Here is a tiny trained network, its code and every weight. The questions are about switching its units off for an input and a target symbol, where a switched-off unit gives its printed mean instead of its output.

import numpy as np


def w(rows, s, z=0):
    codes = np.array(rows[::2]) - 128.0
    scale = np.full(codes.shape[1], s)
    scale[-1] = z or s
    return codes * scale


def f(y):
    return np.maximum(y, 0)


def softmax(a):
    e = np.exp(a - a.max(-1, keepdims=True))
    return e / e.sum(-1, keepdims=True)


def log_softmax(a):
    a = a - a.max(-1, keepdims=True)
    return a - np.log(np.exp(a).sum(-1, keepdims=True))


def net(x, mask):
    ids = ['ΓΛΣΩβδηθμξφψ'.index(c) for c in x.split()]
    T = len(ids)
    res = E[ids] + P[:T]
    r = res
    for j in range(3):
        rows = slice(2 * j, 2 * j + 2)
        q, k, v = (r @ M[0][rows].T for M in (Q, K, V))
        z = softmax(np.where(np.tri(T) > 0, q @ k.T / 2**0.5, -1e9)) @ v
        o = O[0][rows]
        res = res + np.where(mask[j], z, o[:, -1]) @ o[:, :-1]
    y = f(res @ A[0][:, :-1].T + A[0][:, -1])
    res = res + np.where(mask[3:11], y, B[0][:, -1]) @ B[0][:, :-1]
    return log_softmax(res[-1] @ U[:, :-1].T + U[:, -1])


Q, K, V, O, A, B = {}, {}, {}, {}, {}, {}
E = w([
[107,117,96,178,102],'Γ',
[118,142,104,166,124],'Λ',
[55,137,205,247,91],'Σ',
[178,74,72,254,15],'Ω',
[177,170,76,137,182],'β',
[95,147,169,143,98],'δ',
[105,137,126,163,104],'η',
[56,152,250,104,81],'θ',
[118,171,143,213,151],'μ',
[167,145,67,67,109],'ξ',
[83,173,237,175,138],'φ',
[103,143,163,70,73],'ψ',
],0.014)
P = w([
[118,183,90,120,107],'0',
[73,61,76,128,106],'1',
[64,176,27,160,134],'2',
[204,80,197,100,114],'3',
[93,23,60,128,199],'4',
[197,165,144,141,44],'5',
[160,11,189,73,137],'6',
[152,233,75,165,68],'7',
[215,115,121,208,110],'8',
[75,144,52,58,110],'9',
],0.012)
Q[0] = w([
[107,250,82,155,78],'h1',
[233,112,186,155,107],'h1',
[50,119,99,94,177],'h2',
[67,160,75,136,87],'h2',
[26,79,198,124,109],'h3',
[81,135,130,108,86],'h3',
],0.013)
K[0] = w([
[185,168,160,131,73],'h1',
[120,3,149,107,158],'h1',
[63,187,125,111,149],'h2',
[182,207,155,141,103],'h2',
[108,90,120,142,61],'h3',
[147,146,98,170,120],'h3',
],0.014)
V[0] = w([
[110,137,128,206,177],'h1',
[58,129,251,172,138],'h1',
[193,209,180,99,204],'h2',
[121,90,186,73,119],'h2',
[114,82,158,131,116],'h3',
[67,142,166,114,176],'h3',
],0.014)
O[0] = w([
[229,244,120,70,39,96],'h1',
[115,205,69,2,145,130],'h1',
[174,178,225,101,200,2],'h2',
[74,146,121,142,192,66],'h2',
[161,171,128,67,113,115],'h3',
[96,183,190,48,188,75],'h3',
],0.0099,0.0059)
A[0] = w([
[222,146,203,116,104,216],'n1',
[210,54,178,174,160,157],'n2',
[6,165,167,99,75,160],'n3',
[80,100,117,99,184,201],'n4',
[80,196,92,184,80,204],'n5',
[145,144,73,192,99,172],'n6',
[166,177,118,94,255,201],'n7',
[80,89,224,72,162,254],'n8',
],0.0094,0.004)
B[0] = w([
[170,190,186,215,96,166],'n1',
[78,129,186,125,172,215],'n2',
[194,80,89,128,168,212],'n3',
[113,125,2,205,135,175],'n4',
[175,2,122,70,148,248],'n5',
[135,141,201,74,15,254],'n6',
[42,128,145,44,94,149],'n7',
[90,171,116,198,167,173],'n8',
],0.0069,0.011)
U = w([
[149,214,195,193,130,190],'Γ',
[157,107,128,110,128,130],'Λ',
[99,136,57,87,216,52],'Σ',
[76,72,213,113,206,93],'Ω',
[143,100,111,125,93,132],'β',
[242,211,134,148,138,131],'δ',
[154,111,100,111,163,178],'η',
[254,168,57,78,174,89],'θ',
[145,127,149,118,106,210],'μ',
[62,195,167,66,113,88],'ξ',
[119,147,114,152,95,2],'φ',
[140,134,4,254,180,180],'ψ',
],0.0071,0.0068)

Each question gives the input, a string of symbols that net reads in full, and the target symbol t.
The units are the heads (2 rows each of Q, K, V and O) and the neurons (one row each of A and B). Each row of codes is followed by its name. A weight is (code - 128) times the scale printed after its matrix; where a second scale follows, it is the last column's (O, A, B and U).
mask holds one flag per unit, heads first, then neurons. A switched-off unit (its flag False) gives its mean, the last column of its rows in O or B, instead of its output. The means were averaged over made-up inputs and are rounded, as every weight is.
A unit's drop is (log p(t) with every unit on - log p(t) with that unit switched off) / (log p(t) with every unit on - log p(t) with every unit switched off).
most important unit: the unit with the biggest drop
k most important neurons: the k neurons with the biggest drops, biggest first
heads that matter: for each layer, one digit per head in row order, 1 if its drop is at least 0.15 and else 0, layers parted by /
drop when u is switched off: that unit's drop, to one decimal
input δ ψ Σ Σ ψ φ ψ ψ ξ η, target ψ: heads that matter	110
input μ Λ β Σ Ω θ, target β: most important unit	h2
input Σ Σ Σ Σ Λ ψ Ω Λ φ, target β: heads that matter	010
input ψ μ ψ ξ ψ ψ μ μ θ ξ, target δ: heads that matter	110
input ψ ψ ξ Γ ξ Σ ξ β θ, target Ω: heads that matter	100
input ψ Σ θ δ ψ φ φ, target ψ: heads that matter	010
input β Ω Σ ψ Σ ξ Ω δ, target Ω: heads that matter	100
input Λ η Λ φ Λ ψ β ψ θ η, target ψ: 2 most important neurons	(n4 n6)
input ψ μ ξ β, target δ: heads that matter	100
input ψ ψ η β, target ψ: heads that matter	110
input δ ψ φ ψ δ ψ Σ ψ β μ, target ψ: heads that matter	100
input β ψ ψ ψ μ ξ ψ, target δ: heads that matter	100
input ψ ψ Γ β δ ψ, target Γ: heads that matter	010
input β β ξ, target Γ: most important unit	h2
input ψ φ δ, target ψ: 2 most important neurons	(n4 n6)
input ψ β β ψ θ ψ ψ ξ ψ, target ψ: 2 most important neurons	(n4 n6)
input φ Σ ψ φ ψ ψ, target ξ: 2 most important neurons	(n7 n5)
input β θ ξ η, target Σ: drop when h1 is switched off	0.7
input ξ μ ξ, target Ω: drop when n2 is switched off	0.3
input ξ Γ ψ ψ β Γ ψ ψ Λ ξ, target ψ: most important unit	h1
input Λ Σ φ ψ η ψ β Σ, target ψ: drop when n2 is switched off	0.1
